Below is a small trained network, with its code and all its weights. Each question gives an input and a class and asks what happens when units are switched off, that is, made to give their printed mean instead of their output.

import numpy as np


def w(rows, s, z=0):
    codes = np.array(rows[::2]) - 128.0
    scale = np.full(codes.shape[1], s)
    scale[-1] = z or s
    return codes * scale


def norm(h):
    return h / np.sqrt((h * h).mean(-1, keepdims=True) + 1e-5)


def f(y):
    return y / 2 * (1 + np.tanh(0.7978845608 * (y + 0.044715 * y**3)))


def log_softmax(a):
    a = a - a.max(-1, keepdims=True)
    return a - np.log(np.exp(a).sum(-1, keepdims=True))


def net(x, mask):
    res = np.array(x, float).reshape(1, 6) / 4 @ E
    u = 0
    for l in range(2):
        y = f(norm(res) @ A[l][:, :-1].T + A[l][:, -1])
        res = res + np.where(mask[u : u + 10], y, B[l][:, -1]) @ B[l][:, :-1]
        u += 10
    return log_softmax(norm(res)[-1] @ U[:, :-1].T + U[:, -1])


A, B = {}, {}
E = w([
[202,125,159,146,72,150,125],'x0',
[43,156,226,173,105,84,170],'x1',
[147,169,166,51,162,141,171],'x2',
[78,144,145,45,68,181,62],'x3',
[152,201,131,108,153,25,61],'x4',
[149,1,186,81,168,99,87],'x5',
],0.0079)
A[0] = w([
[66,106,109,75,38,138,77,97],'L0N0',
[254,132,194,156,34,144,122,106],'L0N1',
[93,67,68,178,45,86,87,97],'L0N2',
[109,195,103,85,128,141,176,137],'L0N3',
[167,159,171,30,153,148,212,115],'L0N4',
[214,111,34,95,212,197,109,2],'L0N5',
[28,118,62,111,228,126,119,48],'L0N6',
[165,193,150,114,135,42,82,25],'L0N7',
[161,123,26,91,114,144,112,173],'L0N8',
[153,110,108,189,203,111,193,45],'L0N9',
],0.0099,0.0063)
B[0] = w([
[179,183,164,85,190,140,196,201],'L0N0',
[3,89,37,63,146,62,175,223],'L0N1',
[134,129,74,129,243,224,95,172],'L0N2',
[124,137,117,166,116,173,147,214],'L0N3',
[117,92,55,180,232,167,79,241],'L0N4',
[164,98,142,128,16,156,47,222],'L0N5',
[67,69,38,33,70,70,178,185],'L0N6',
[120,158,92,146,168,69,59,190],'L0N7',
[97,142,199,162,75,102,110,252],'L0N8',
[182,134,135,68,107,164,192,182],'L0N9',
],0.011,0.0043)
A[1] = w([
[90,184,215,37,167,184,98,44],'L1N0',
[69,121,191,156,156,176,221,139],'L1N1',
[123,130,166,97,96,119,126,2],'L1N2',
[83,121,204,145,147,97,176,81],'L1N3',
[243,88,89,177,135,63,186,88],'L1N4',
[3,130,254,206,207,75,161,65],'L1N5',
[174,78,119,205,148,62,177,69],'L1N6',
[139,18,219,100,181,85,99,136],'L1N7',
[79,82,82,220,183,177,47,3],'L1N8',
[45,111,86,64,76,184,148,127],'L1N9',
],0.0092,0.0041)
B[1] = w([
[210,146,110,86,132,131,158,185],'L1N0',
[138,59,138,144,112,143,113,234],'L1N1',
[126,157,130,86,125,149,139,106],'L1N2',
[154,135,80,129,66,154,76,159],'L1N3',
[133,166,183,32,142,161,135,163],'L1N4',
[160,66,125,77,80,163,33,246],'L1N5',
[171,169,87,46,109,181,155,157],'L1N6',
[58,241,103,246,95,160,201,252],'L1N7',
[153,127,106,100,179,150,107,172],'L1N8',
[142,80,136,132,141,87,159,254],'L1N9',
],0.012,0.005)
U = w([
[149,95,165,105,36,148,37,127],'0',
[72,93,61,60,110,60,182,120],'1',
[196,175,163,49,139,155,193,150],'2',
[153,133,82,139,232,184,86,106],'3',
[82,196,141,251,90,133,186,113],'4',
[140,113,148,147,151,102,117,253],'5',
[164,84,193,146,157,65,165,89],'6',
[181,85,241,174,166,45,159,42],'7',
],0.017,0.013)

Each question gives the input, the list of numbers given to net, and the class t.
The units are the neurons (one row each of A and B). Each row of codes is followed by its name. A weight is (code - 128) times the scale printed after its matrix; where a second scale follows, it is the last column's (A, B and U).
mask holds one flag per neuron, layer by layer. A switched-off neuron (its flag False) gives its mean, the last column of its row in B, instead of its output. The means were averaged over made-up inputs and are rounded, as every weight is.
A unit's drop is (log p(t) with every unit on - log p(t) with that unit switched off) / (log p(t) with every unit on - log p(t) with every unit switched off).
The circuit of an input: a set's keep is (log p(t) with only the set's units on - log p(t) with every unit switched off) / (log p(t) with every unit on - log p(t) with every unit switched off). Starting from the 12 units with the biggest drops (on a tie, the unit counted first), units are removed one at a time, each time the one whose removal leaves the highest keep (on an exact tie, the one counted first), for as long as the keep stays at least 0.8.
circuit, biggest first: the units of the circuit, biggest drop first
unit that matters most: the unit with the biggest drop
top k neurons: the k neurons with the biggest drops, biggest first
top k neurons in layer l: the k neurons of layer l with the biggest drops, biggest first
input [2,-5,-5,-1,-5,7], class 4: top 2 neurons => [L1N7 L0N4]
input [-2,-7,0,-8,2,5], class 2: circuit, biggest first => [L1N4]
input [-3,-7,-6,-3,1,-4], class 0: top 2 neurons => [L0N5 L0N8]
input [-8,8,-6,1,-6,5], class 0: top 3 neurons => [L1N5 L0N1 L0N4]
input [-1,7,3,3,5,-7], class 0: top 2 neurons in layer 1 => [L1N5 L1N7]
input [6,5,1,6,-8,-4], class 5: top 2 neurons in layer 0 => [L0N6 L0N8]
input [5,-8,-8,-6,5,4], class 0: top 3 neurons in layer 0 => [L0N5 L0N4 L0N8]
input [-2,-6,1,4,5,7], class 4: top 2 neurons => [L1N7 L1N5]
input [-7,-1,-5,5,-4,-7], class 1: top 2 neurons in layer 1 => [L1N7 L1N9]
input [-4,-3,6,-8,7,-6], class 2: top 3 neurons => [L1N4 L0N9 L1N7]
input [-4,6,-4,3,1,2], class 0: top 2 neurons => [L1N5 L0N4]
input [-1,-6,2,3,4,-8], class 4: top 2 neurons => [L1N5 L0N3]
input [2,7,-8,-4,7,5], class 3: top 2 neurons => [L0N2 L0N8]
input [-4,-2,2,-1,6,7], class 4: circuit, biggest first => [L1N7]
input [-2,-7,-1,-1,0,8], class 4: top 3 neurons => [L1N7 L1N5 L0N8]
input [6,-1,0,8,6,-6], class 2: top 3 neurons in layer 0 => [L0N0 L0N6 L0N4]
input [8,7,2,6,3,6], class 1: top 2 neurons => [L0N1 L0N8]
input [6,-8,-1,-7,0,-7], class 0: top 3 neurons => [L0N5 L1N7 L0N8]
input [3,-1,-4,2,4,5], class 4: top 2 neurons => [L1N7 L0N4]
input [-3,3,3,6,4,2], class 2: circuit, biggest first => [L1N0]
input [-2,7,-8,8,8,5], class 2: circuit, biggest first => [L0N0 L1N0]
input [7,1,-5,8,7,-6], class 2: top 2 neurons in layer 0 => [L0N0 L0N4]
input [4,-3,-8,-1,-3,-8], class 3: top 3 neurons => [L0N2 L1N8 L1N7]
input [-4,-1,-7,-3,-3,4], class 3: top 3 neurons => [L0N2 L0N1 L1N8]
input [-3,7,8,-5,4,-1], class 3: top 3 neurons => [L0N4 L0N8 L0N7]
input [5,5,5,-6,2,4], class 2: top 2 neurons in layer 1 => [L1N6 L1N4]
input [8,8,5,-7,5,-4], class 0: unit that matters most => L1N5
input [-6,7,-1,5,-7,5], class 0: top 2 neurons in layer 1 => [L1N5 L1N3]
input [-8,0,1,-7,0,8], class 1: top 2 neurons in layer 0 => [L0N6 L0N0]
